Here is a tiny trained network, its code and every weight. The questions are about switching its units off for an input and a class, where a switched-off unit gives its printed mean instead of its output.

import numpy as np


def w(rows, s, z=0):
    codes = np.array(rows[::2]) - 128.0
    scale = np.full(codes.shape[1], s)
    scale[-1] = z or s
    return codes * scale


def norm(h):
    return h / np.sqrt((h * h).mean(-1, keepdims=True) + 1e-5)


def f(y):
    return y / 2 * (1 + np.tanh(0.7978845608 * (y + 0.044715 * y**3)))


def log_softmax(a):
    a = a - a.max(-1, keepdims=True)
    return a - np.log(np.exp(a).sum(-1, keepdims=True))


def net(x, mask):
    res = np.array(x, float).reshape(1, 5) / 4 @ E
    u = 0
    for l in range(2):
        y = f(norm(res) @ A[l][:, :-1].T + A[l][:, -1])
        res = res + np.where(mask[u : u + 10], y, B[l][:, -1]) @ B[l][:, :-1]
        u += 10
    return log_softmax(norm(res)[-1] @ U[:, :-1].T + U[:, -1])


A, B = {}, {}
E = w([
[118,47,164,220,122,67],'x0',
[100,143,139,119,177,82],'x1',
[140,87,214,101,139,182],'x2',
[128,73,85,129,162,162],'x3',
[1,114,115,128,100,138],'x4',
],0.0086)
A[0] = w([
[142,146,90,178,46,190,109],'L0N1',
[162,121,124,149,53,200,60],'L0N2',
[71,153,147,114,248,75,84],'L0N3',
[138,133,192,62,143,194,132],'L0N4',
[116,50,67,104,164,145,213],'L0N5',
[137,164,67,218,121,111,3],'L0N6',
[56,197,200,132,14,98,118],'L0N7',
[133,121,109,199,35,195,100],'L0N8',
[196,99,130,193,160,104,48],'L0N9',
[139,203,53,133,128,130,75],'L0N10',
],0.012,0.0042)
B[0] = w([
[116,166,118,84,201,29,168],'L0N1',
[126,150,157,95,230,84,154],'L0N2',
[144,123,155,66,229,35,192],'L0N3',
[106,139,151,110,79,134,224],'L0N4',
[129,209,128,248,147,177,216],'L0N5',
[64,213,231,139,83,105,170],'L0N6',
[172,129,85,218,162,188,254],'L0N7',
[138,72,160,113,218,56,172],'L0N8',
[135,103,73,70,87,146,197],'L0N9',
[79,158,184,108,62,147,197],'L0N10',
],0.012,0.0062)
A[1] = w([
[87,124,113,116,206,134,217],'L1N1',
[65,132,119,179,141,141,95],'L1N2',
[249,160,156,121,76,78,117],'L1N3',
[160,113,167,210,149,76,219],'L1N4',
[108,53,106,153,79,56,81],'L1N5',
[115,171,66,139,98,55,187],'L1N6',
[139,165,94,59,113,151,110],'L1N7',
[148,76,201,110,150,167,170],'L1N8',
[151,72,165,162,75,122,140],'L1N9',
[116,42,122,164,95,83,2],'L1N10',
],0.014,0.0063)
B[1] = w([
[183,101,95,153,108,92,206],'L1N1',
[203,92,83,105,40,92,175],'L1N2',
[137,113,52,254,160,140,182],'L1N3',
[119,208,94,46,101,161,245],'L1N4',
[135,117,142,1,116,170,143],'L1N5',
[114,20,241,115,167,193,194],'L1N6',
[164,37,87,77,84,101,161],'L1N7',
[29,105,177,148,134,83,173],'L1N8',
[94,194,138,79,102,102,150],'L1N9',
[189,111,16,52,147,189,135],'L1N10',
],0.0093,0.011)
U = w([
[170,103,158,86,222,29,58],'0',
[158,104,93,4,17,169,55],'1',
[56,145,225,163,61,124,223],'2',
[170,74,68,221,103,142,253],'3',
[148,211,104,236,155,184,91],'4',
[140,151,143,133,93,121,43],'5',
],0.018,0.0031)

Each question gives the input, the list of numbers given to net, and the class t.
The units are the neurons (one row each of A and B). Each row of codes is followed by its name. A weight is (code - 128) times the scale printed after its matrix; where a second scale follows, it is the last column's (A, B and U).
mask holds one flag per neuron, layer by layer. A switched-off neuron (its flag False) gives its mean, the last column of its row in B, instead of its output. The means were averaged over made-up inputs and are rounded, as every weight is.
A unit's drop is (log p(t) with every unit on - log p(t) with that unit switched off) / (log p(t) with every unit on - log p(t) with every unit switched off).
The circuit of an input: a set's keep is (log p(t) with only the set's units on - log p(t) with every unit switched off) / (log p(t) with every unit on - log p(t) with every unit switched off). Starting from the 12 units with the biggest drops (on a tie, the unit counted first), units are removed one at a time, each time the one whose removal leaves the highest keep (on an exact tie, the one counted first), for as long as the keep stays at least 0.8.
circuit, biggest first: the units of the circuit, biggest drop first
top k neurons: the k neurons with the biggest drops, biggest first
k most important neurons of layer l: the k neurons of layer l with the biggest drops, biggest first
input [-4,3,-3,1,-3], class 1: most important neuron of layer 1 : [L1N7]
input [-4,6,-3,-6,3], class 0: top 2 neurons : [L0N3, L0N5]
input [1,4,5,7,7], class 3: 2 most important neurons of layer 0 : [L0N7, L0N6]
input [-4,-4,-2,1,-8], class 3: 2 most important neurons of layer 1 : [L1N3, L1N7]
input [-3,7,6,-5,-8], class 3: circuit, biggest first : [L1N3, L0N2]
input [-7,-1,4,-3,8], class 3: circuit, biggest first : [L0N7, L1N4]
input [-3,1,-8,-8,-2], class 2: top 4 neurons : [L0N10, L1N6, L0N5, L0N6]
input [-5,-4,6,5,4], class 2: 2 most important neurons of layer 0 : [L0N4, L0N7]
input [8,5,-6,-8,-4], class 1: top 4 neurons : [L1N5, L0N5, L1N4, L0N9]
input [3,2,-4,-5,7], class 3: circuit, biggest first : [L0N7, L1N2]
input [-5,2,0,5,8], class 3: circuit, biggest first : [L1N4, L1N1]
input [-5,5,4,-3,-6], class 3: 2 most important neurons of layer 0 : [L0N2, L0N6]
input [0,-7,6,-7,5], class 0: top 3 neurons : [L0N8, L0N2, L0N5]
input [8,1,4,6,0], class 1: most important neuron of layer 0 : [L0N7]
input [-3,-5,0,-5,0], class 0: 2 most important neurons of layer 0 : [L0N1, L0N2]
input [-1,3,-5,-6,-7], class 3: circuit, biggest first : [L1N3, L0N5]
input [-2,-5,2,-3,-5], class 0: top 2 neurons : [L0N2, L0N7]
input [4,4,1,5,2], class 4: top 3 neurons : [L0N5, L1N4, L1N7]
input [8,0,3,-7,6], class 1: top 3 neurons : [L0N5, L1N4, L1N3]
input [-8,8,-1,7,8], class 0: top 4 neurons : [L0N3, L0N7, L1N4, L1N3]
input [-3,-4,-4,-7,4], class 4: circuit, biggest first : [L0N7]
